Here is a tiny trained network, its code and every weight. The questions are about switching its units off for an input and a target symbol, where a switched-off unit gives its printed mean instead of its output.

import numpy as np


def w(rows, s, z=0):
    codes = np.array(rows[::2]) - 128.0
    scale = np.full(codes.shape[1], s)
    scale[-1] = z or s
    return codes * scale


def f(y):
    return y / 2 * (1 + np.tanh(0.7978845608 * (y + 0.044715 * y**3)))


def softmax(a):
    e = np.exp(a - a.max(-1, keepdims=True))
    return e / e.sum(-1, keepdims=True)


def log_softmax(a):
    a = a - a.max(-1, keepdims=True)
    return a - np.log(np.exp(a).sum(-1, keepdims=True))


def net(x, mask):
    ids = ['ΘΣαβγδζηξπτφψω'.index(c) for c in x.split()]
    T = len(ids)
    res = E[ids] + P[:T]
    r = res
    for j in range(2):
        rows = slice(3 * j, 3 * j + 3)
        q, k, v = (r @ M[0][rows].T for M in (Q, K, V))
        z = softmax(np.where(np.tri(T) > 0, q @ k.T / 3**0.5, -1e9)) @ v
        o = O[0][rows]
        res = res + np.where(mask[j], z, o[:, -1]) @ o[:, :-1]
    y = f(res @ A[0][:, :-1].T + A[0][:, -1])
    res = res + np.where(mask[2:14], y, B[0][:, -1]) @ B[0][:, :-1]
    return log_softmax(res[-1] @ U[:, :-1].T + U[:, -1])


Q, K, V, O, A, B = {}, {}, {}, {}, {}, {}
E = w([
[65,118,162,123],'Θ',
[98,73,133,245],'Σ',
[114,89,20,156],'α',
[113,133,133,45],'β',
[152,195,86,197],'γ',
[52,123,171,121],'δ',
[117,197,6,107],'ζ',
[102,90,210,113],'η',
[125,150,105,48],'ξ',
[150,146,163,39],'π',
[67,107,158,120],'τ',
[186,161,142,192],'φ',
[181,163,166,68],'ψ',
[71,117,150,117],'ω',
],0.017)
P = w([
[168,7,139,75],'0',
[125,108,134,118],'1',
[111,128,133,125],'2',
[110,142,133,135],'3',
[107,155,131,140],'4',
[113,152,130,143],'5',
],0.013)
Q[0] = w([
[36,4,121,142],'h1',
[98,168,186,68],'h1',
[194,120,92,111],'h1',
[92,106,190,121],'h2',
[120,113,133,198],'h2',
[182,126,83,166],'h2',
],0.013)
K[0] = w([
[116,10,78,118],'h1',
[187,101,179,59],'h1',
[114,191,102,139],'h1',
[176,4,98,113],'h2',
[149,107,173,160],'h2',
[50,230,143,201],'h2',
],0.013)
V[0] = w([
[18,138,37,204],'h1',
[166,99,195,115],'h1',
[190,153,98,48],'h1',
[193,110,39,58],'h2',
[178,72,190,160],'h2',
[182,254,198,136],'h2',
],0.0087)
O[0] = w([
[6,136,164,133,93],'h1',
[228,146,157,111,144],'h1',
[124,211,1,173,166],'h1',
[57,112,3,149,207],'h2',
[159,70,194,195,160],'h2',
[134,212,131,160,2],'h2',
],0.0085,0.007)
A[0] = w([
[147,117,160,68,180],'n1',
[116,118,151,183,126],'n2',
[125,66,118,123,147],'n3',
[190,185,102,99,59],'n4',
[60,95,135,139,43],'n5',
[80,124,113,85,127],'n6',
[117,143,120,167,204],'n7',
[129,133,181,183,202],'n8',
[110,83,123,140,79],'n9',
[107,81,98,124,253],'n10',
[148,4,158,158,218],'n11',
[109,123,138,54,162],'n12',
],0.013,0.0054)
B[0] = w([
[216,102,170,29,155],'n1',
[133,107,174,151,148],'n2',
[95,147,155,122,195],'n3',
[69,19,176,69,174],'n4',
[137,64,130,181,193],'n5',
[215,54,125,103,187],'n6',
[232,179,112,198,152],'n7',
[134,95,196,190,164],'n8',
[71,116,100,145,165],'n9',
[110,162,114,56,238],'n10',
[102,237,152,207,251],'n11',
[133,2,197,29,157],'n12',
],0.007,0.015)
U = w([
[70,171,186,75,127],'Θ',
[76,136,173,148,109],'Σ',
[33,74,143,134,121],'α',
[113,101,181,101,77],'β',
[93,254,101,139,169],'γ',
[182,97,107,150,108],'δ',
[104,228,55,105,107],'ζ',
[96,134,169,107,112],'η',
[178,16,150,71,149],'ξ',
[119,61,195,118,2],'π',
[96,134,182,93,106],'τ',
[201,130,157,160,167],'φ',
[120,142,150,138,136],'ψ',
[167,117,120,81,162],'ω',
],0.009,0.0065)

Each question gives the input, a string of symbols that net reads in full, and the target symbol t.
The units are the heads (3 rows each of Q, K, V and O) and the neurons (one row each of A and B). Each row of codes is followed by its name. A weight is (code - 128) times the scale printed after its matrix; where a second scale follows, it is the last column's (O, A, B and U).
mask holds one flag per unit, heads first, then neurons. A switched-off unit (its flag False) gives its mean, the last column of its rows in O or B, instead of its output. The means were averaged over made-up inputs and are rounded, as every weight is.
A unit's drop is (log p(t) with every unit on - log p(t) with that unit switched off) / (log p(t) with every unit on - log p(t) with every unit switched off).
The circuit of an input: a set's keep is (log p(t) with only the set's units on - log p(t) with every unit switched off) / (log p(t) with every unit on - log p(t) with every unit switched off). Starting from the 12 units with the biggest drops (on a tie, the unit counted first), units are removed one at a time, each time the one whose removal leaves the highest keep (on an exact tie, the one counted first), for as long as the keep stays at least 0.8.
circuit, biggest first: the units of the circuit, biggest drop first
top k neurons: the k neurons with the biggest drops, biggest first
drop of u: that unit's drop, to one decimal
input ω ξ β, target ξ: circuit, biggest first -> n11; n12
input α ξ ξ ω, target α: circuit, biggest first -> h2; h1
input η ξ ω, target φ: circuit, biggest first -> h1; h2; n11
input η ξ α η Θ, target φ: circuit, biggest first -> h1; h2; n11
input β α Σ η δ η, target γ: circuit, biggest first -> h1; n6; n12; n5
input ζ α π, target ξ: top neuron -> n11
input α α Σ, target Σ: top 2 neurons -> n11; n8
input Σ η η, target π: top 2 neurons -> n1; n12
input α α ω Θ η ψ, target ξ: top 2 neurons -> n11; n4
input Σ τ Θ, target π: top 4 neurons -> n1; n12; n8; n5
input α β π, target ξ: top 2 neurons -> n12; n11
input ω Θ η α π ξ, target ξ: top 2 neurons -> n11; n4
input Σ Θ Σ Θ β, target ξ: top 2 neurons -> n12; n1
input ξ α α γ τ, target ζ: drop of n11 -> 0.0
input α α τ τ, target α: drop of h2 -> 0.5
input ξ η β ξ η, target ζ: drop of h2 -> 0.3
input η Θ δ, target φ: drop of n11 -> 0.2
input β ξ φ, target φ: top neuron -> n10
